Below are the code and all the weights of a small trained network. Each question names an input and a class and asks about switching units off, where a switched-off unit gives its printed mean instead of its output.

import numpy as np


def w(rows, s, z=0):
    codes = np.array(rows[::2]) - 128.0
    scale = np.full(codes.shape[1], s)
    scale[-1] = z or s
    return codes * scale


def f(y):
    return y / 2 * (1 + np.tanh(0.7978845608 * (y + 0.044715 * y**3)))


def log_softmax(a):
    a = a - a.max(-1, keepdims=True)
    return a - np.log(np.exp(a).sum(-1, keepdims=True))


def net(x, mask):
    res = np.array(x, float).reshape(1, 4) / 4 @ E
    y = f(res @ A[0][:, :-1].T + A[0][:, -1])
    res = res + np.where(mask, y, B[0][:, -1]) @ B[0][:, :-1]
    return log_softmax(res[-1] @ U[:, :-1].T + U[:, -1])


A, B = {}, {}
E = w([
[201,243,99,107,29,182,47,117],'x0',
[93,135,108,59,59,98,113,11],'x1',
[80,72,88,17,159,210,95,162],'x2',
[23,210,26,150,148,136,116,111],'x3',
],0.012)
A[0] = w([
[71,87,114,84,96,245,64,152,148],'N1',
[185,151,79,150,113,107,83,127,66],'N2',
[140,178,156,182,89,103,154,80,94],'N3',
[124,169,111,227,105,70,134,112,100],'N4',
[174,121,151,161,150,148,98,200,141],'N5',
[211,87,214,103,116,176,155,129,141],'N6',
[124,184,100,161,202,180,151,130,80],'N7',
[177,197,140,112,157,155,99,125,61],'N8',
[160,196,147,163,110,79,143,118,2],'N9',
[173,154,100,83,29,145,82,128,140],'N10',
[127,143,141,195,74,146,185,107,18],'N11',
[158,177,119,127,89,186,109,197,37],'N12',
[98,79,103,99,75,91,112,37,50],'N13',
[146,106,104,83,101,80,108,36,195],'N14',
[69,106,161,174,118,52,153,153,119],'N15',
[77,224,89,182,179,60,88,104,44],'N16',
[79,174,72,92,155,141,159,143,123],'N17',
],0.011,0.0025)
B[0] = w([
[127,118,255,179,153,83,112,231,248],'N1',
[72,105,92,66,193,123,124,88,178],'N2',
[130,91,157,159,125,80,136,160,206],'N3',
[142,109,167,143,154,133,112,154,216],'N4',
[116,107,99,205,99,210,188,116,208],'N5',
[140,225,109,132,59,1,132,73,252],'N6',
[161,191,67,182,80,128,132,86,178],'N7',
[133,105,74,113,159,100,142,102,181],'N8',
[96,81,174,126,144,112,74,194,195],'N9',
[129,99,93,115,170,114,180,159,239],'N10',
[138,97,138,150,139,97,117,192,172],'N11',
[82,75,116,93,142,122,156,102,205],'N12',
[116,133,65,157,118,170,164,165,199],'N13',
[167,108,132,200,104,176,165,139,204],'N14',
[117,90,95,64,173,94,150,150,209],'N15',
[172,157,155,127,98,74,141,121,216],'N16',
[128,221,143,116,101,69,131,106,198],'N17',
],0.0099,0.014)
U = w([
[145,107,229,153,148,102,82,225,105],'0',
[175,203,143,151,73,70,134,130,180],'1',
[99,66,88,96,226,108,182,136,163],'2',
[156,120,96,254,93,183,178,161,89],'3',
[192,137,180,129,159,127,119,139,254],'4',
[160,153,167,37,145,142,56,107,44],'5',
[153,123,145,108,119,164,52,78,69],'6',
],0.0093,0.0044)

Each question gives the input, the list of numbers given to net, and the class t.
The units are the neurons (one row each of A and B). Each row of codes is followed by its name. A weight is (code - 128) times the scale printed after its matrix; where a second scale follows, it is the last column's (A, B and U).
mask holds one flag per neuron, in row order. A switched-off neuron (its flag False) gives its mean, the last column of its row in B, instead of its output. The means were averaged over made-up inputs and are rounded, as every weight is.
A unit's drop is (log p(t) with every unit on - log p(t) with that unit switched off) / (log p(t) with every unit on - log p(t) with every unit switched off).
The circuit of an input: a set's keep is (log p(t) with only the set's units on - log p(t) with every unit switched off) / (log p(t) with every unit on - log p(t) with every unit switched off). Starting from the 12 units with the biggest drops (on a tie, the unit counted first), units are removed one at a time, each time the one whose removal leaves the highest keep (on an exact tie, the one counted first), for as long as the keep stays at least 0.8.
circuit, biggest first: the units of the circuit, biggest drop first
unit that matters most: the unit with the biggest drop
top k neurons: the k neurons with the biggest drops, biggest first
drop of u: that unit's drop, to one decimal
input [-3,-2,5,2], class 0: top 2 neurons -> [N1 N6]
input [-4,7,-1,8], class 1: top 2 neurons -> [N17 N16]
input [0,-7,-2,-2], class 3: unit that matters most -> N5
input [-6,-3,5,7], class 1: circuit, biggest first -> [N17 N7]
input [3,6,-1,-4], class 3: circuit, biggest first -> [N14 N13]
input [1,1,2,1], class 4: top 2 neurons -> [N6 N9]
input [4,-8,-3,-6], class 3: top 2 neurons -> [N5 N17]
input [-1,-5,4,-2], class 3: top 2 neurons -> [N5 N9]
input [1,-8,3,-7], class 3: top 3 neurons -> [N5 N17 N16]
input [6,-5,4,5], class 2: top 2 neurons -> [N12 N6]
input [5,6,-2,-2], class 3: top 2 neurons -> [N14 N15]
input [5,-1,-3,4], class 2: circuit, biggest first -> [N6 N2]
input [2,-1,0,-1], class 4: top 2 neurons -> [N15 N13]
input [8,8,4,-4], class 2: circuit, biggest first -> [N10]
input [6,6,-5,3], class 2: top 2 neurons -> [N2 N10]
input [-5,-4,-4,6], class 1: top 3 neurons -> [N7 N16 N1]
input [8,5,4,2], class 2: drop of N10 -> 0.2
input [5,5,2,-2], class 2: drop of N5 -> 0.3
input [-4,-8,-7,-5], class 3: drop of N15 -> -0.3
input [-8,-3,4,8], class 1: unit that matters most -> N17
